Below are the code and all the weights of a small trained network. Each question names an input and a target symbol and asks about switching units off, where a switched-off unit gives its printed mean instead of its output.

import numpy as np


def w(rows, s, z=0):
    codes = np.array(rows[::2]) - 128.0
    scale = np.full(codes.shape[1], s)
    scale[-1] = z or s
    return codes * scale


def softmax(a):
    e = np.exp(a - a.max(-1, keepdims=True))
    return e / e.sum(-1, keepdims=True)


def log_softmax(a):
    a = a - a.max(-1, keepdims=True)
    return a - np.log(np.exp(a).sum(-1, keepdims=True))


def net(x, mask):
    ids = ['γδεθξπστψω'.index(c) for c in x.split()]
    T = len(ids)
    res = E[ids] + P[:T]
    u = 0
    for l in range(3):
        r = res
        for j in range(3):
            rows = slice(3 * j, 3 * j + 3)
            q, k, v = (r @ M[l][rows].T for M in (Q, K, V))
            z = softmax(np.where(np.tri(T) > 0, q @ k.T / 3**0.5, -1e9)) @ v
            o = O[l][rows]
            res = res + np.where(mask[u + j], z, o[:, -1]) @ o[:, :-1]
        u += 3
    return log_softmax(res[-1] @ U[:, :-1].T + U[:, -1])


Q, K, V, O = {}, {}, {}, {}
E = w([
[140,211,138],'γ',
[132,140,131],'δ',
[137,144,137],'ε',
[153,121,100],'θ',
[105,125,171],'ξ',
[105,175,80],'π',
[210,101,225],'σ',
[159,36,181],'τ',
[59,25,126],'ψ',
[240,249,146],'ω',
],0.012)
P = w([
[104,112,112],'0',
[93,128,93],'1',
[78,165,172],'2',
[91,114,126],'3',
[178,37,3],'4',
[100,89,99],'5',
[18,233,245],'6',
],0.0061)
Q[0] = w([
[105,156,43],'L0H1',
[76,122,169],'L0H1',
[3,136,147],'L0H1',
[127,124,147],'L0H2',
[141,112,107],'L0H2',
[142,112,102],'L0H2',
[71,127,94],'L0H3',
[137,75,149],'L0H3',
[69,126,92],'L0H3',
],0.033)
K[0] = w([
[105,142,33],'L0H1',
[77,147,183],'L0H1',
[5,172,198],'L0H1',
[116,137,130],'L0H2',
[119,116,124],'L0H2',
[121,115,124],'L0H2',
[87,141,83],'L0H3',
[138,80,143],'L0H3',
[91,120,86],'L0H3',
],0.03)
V[0] = w([
[120,126,133],'L0H1',
[1,173,197],'L0H1',
[181,109,100],'L0H1',
[66,168,150],'L0H2',
[142,122,122],'L0H2',
[154,169,73],'L0H2',
[76,140,109],'L0H3',
[213,108,141],'L0H3',
[160,122,136],'L0H3',
],0.0093)
O[0] = w([
[119,131,132,129],'L0H1',
[254,78,106,254],'L0H1',
[83,146,134,75],'L0H1',
[182,106,176,202],'L0H2',
[116,133,113,116],'L0H2',
[136,53,121,196],'L0H2',
[185,125,116,192],'L0H3',
[42,141,139,36],'L0H3',
[94,137,130,93],'L0H3',
],0.009,0.0021)
Q[1] = w([
[175,88,1],'L1H1',
[159,100,62],'L1H1',
[144,115,123],'L1H1',
[70,122,163],'L1H2',
[117,107,116],'L1H2',
[148,188,193],'L1H2',
[171,158,116],'L1H3',
[170,125,210],'L1H3',
[142,148,124],'L1H3',
],0.017)
K[1] = w([
[240,50,81],'L1H1',
[197,48,132],'L1H1',
[152,72,160],'L1H1',
[96,91,188],'L1H2',
[133,167,133],'L1H2',
[116,4,120],'L1H2',
[62,93,120],'L1H3',
[73,147,36],'L1H3',
[108,105,125],'L1H3',
],0.014)
V[1] = w([
[101,101,119],'L1H1',
[112,107,94],'L1H1',
[109,109,122],'L1H1',
[139,119,199],'L1H2',
[128,122,161],'L1H2',
[117,127,124],'L1H2',
[184,218,199],'L1H3',
[98,92,249],'L1H3',
[151,163,139],'L1H3',
],0.015)
O[1] = w([
[131,119,163,81],'L1H1',
[104,105,157,112],'L1H1',
[124,116,155,95],'L1H1',
[195,167,143,97],'L1H2',
[164,150,140,104],'L1H2',
[136,123,130,111],'L1H2',
[230,180,93,139],'L1H3',
[143,129,249,3],'L1H3',
[155,142,120,146],'L1H3',
],0.017,0.0038)
Q[2] = w([
[77,76,116],'L2H1',
[168,55,143],'L2H1',
[94,4,153],'L2H1',
[138,150,125],'L2H2',
[132,184,112],'L2H2',
[133,139,126],'L2H2',
[133,96,141],'L2H3',
[136,91,137],'L2H3',
[113,152,132],'L2H3',
],0.025)
K[2] = w([
[88,149,130],'L2H1',
[93,153,188],'L2H1',
[5,173,206],'L2H1',
[130,136,134],'L2H2',
[108,159,131],'L2H2',
[124,139,131],'L2H2',
[106,144,121],'L2H3',
[113,145,128],'L2H3',
[131,115,116],'L2H3',
],0.025)
V[2] = w([
[134,119,133],'L2H1',
[146,92,143],'L2H1',
[131,122,128],'L2H1',
[128,107,135],'L2H2',
[57,254,117],'L2H2',
[149,106,126],'L2H2',
[64,234,128],'L2H3',
[96,185,119],'L2H3',
[122,117,148],'L2H3',
],0.014)
O[2] = w([
[131,139,130,110],'L2H1',
[145,150,125,75],'L2H1',
[124,125,127,134],'L2H1',
[107,143,126,78],'L2H2',
[166,10,147,185],'L2H2',
[130,161,122,149],'L2H2',
[155,21,151,42],'L2H3',
[152,81,141,138],'L2H3',
[98,126,119,2],'L2H3',
],0.013,0.0034)
U = w([
[254,146,69,2],'γ',
[179,135,105,37],'δ',
[188,134,121,117],'ε',
[130,90,124,172],'θ',
[216,187,114,113],'ξ',
[163,115,24,217],'π',
[202,142,178,210],'σ',
[142,136,173,228],'τ',
[117,178,114,67],'ψ',
[222,77,119,50],'ω',
],0.0071,0.0046)

Each question gives the input, a string of symbols that net reads in full, and the target symbol t.
The units are the heads (3 rows each of Q, K, V and O). Each row of codes is followed by its name. A weight is (code - 128) times the scale printed after its matrix; where a second scale follows, it is the last column's (O and U).
mask holds one flag per head, layer by layer. A switched-off head (its flag False) gives its mean, the last column of its rows in O, instead of its output. The means were averaged over made-up inputs and are rounded, as every weight is.
A unit's drop is (log p(t) with every unit on - log p(t) with that unit switched off) / (log p(t) with every unit on - log p(t) with every unit switched off).
The circuit of an input: a set's keep is (log p(t) with only the set's units on - log p(t) with every unit switched off) / (log p(t) with every unit on - log p(t) with every unit switched off). Starting from all 9 units, units are removed one at a time, each time the one whose removal leaves the highest keep (on an exact tie, the one counted first), for as long as the keep stays at least 0.8.
circuit, biggest first: the units of the circuit, biggest drop first
unit that matters most: the unit with the biggest drop
which heads matter: for each layer, one digit per head in row order, 1 if its drop is at least 0.15 and else 0, layers parted by /
input γ π π π σ γ, target σ: which heads matter => 101 / 001 / 000
input γ σ π θ ω π σ, target ω: unit that matters most => L0H1
input τ θ θ, target τ: circuit, biggest first => (L1H3, L0H1)
input ω ξ π, target ω: circuit, biggest first => (L2H2, L0H1, L0H3)
input τ γ ω, target ω: which heads matter => 111 / 100 / 011
input π γ π ω, target ω: which heads matter => 101 / 001 / 010
input θ ψ π γ, target ψ: circuit, biggest first => (L2H2, L1H3, L1H1, L0H1)
input γ γ π, target γ: circuit, biggest first => (L1H3, L0H1, L0H3)
input γ ψ γ, target ψ: circuit, biggest first => (L1H3, L2H2, L0H1)
input π θ ψ θ, target ψ: circuit, biggest first => (L2H2, L0H1, L1H1, L1H3)
input π π σ π θ, target σ: circuit, biggest first => (L1H3, L0H1)
input ε π θ ξ ψ θ, target ψ: circuit, biggest first => (L2H2, L1H1)
input τ ω π ξ, target ω: circuit, biggest first => (L0H1, L2H3, L0H3)
input ω ξ δ, target ω: which heads matter => 101 / 000 / 010
input π π ω θ ω π ξ, target ω: circuit, biggest first => (L0H1, L0H3, L2H2, L1H3)
input ω π ξ γ π π π, target π: circuit, biggest first => (L1H3, L0H1)
input σ γ π τ ω γ, target ω: which heads matter => 110 / 000 / 010
input γ ω γ, target γ: which heads matter => 000 / 001 / 000
input π ξ π ε γ ω θ, target ω: which heads matter => 101 / 001 / 010
input τ τ π, target τ: which heads matter => 101 / 001 / 000
input ξ ψ ξ ψ π, target ψ: unit that matters most => L2H3
input ω ξ ξ ξ π π ω, target π: which heads matter => 000 / 101 / 011
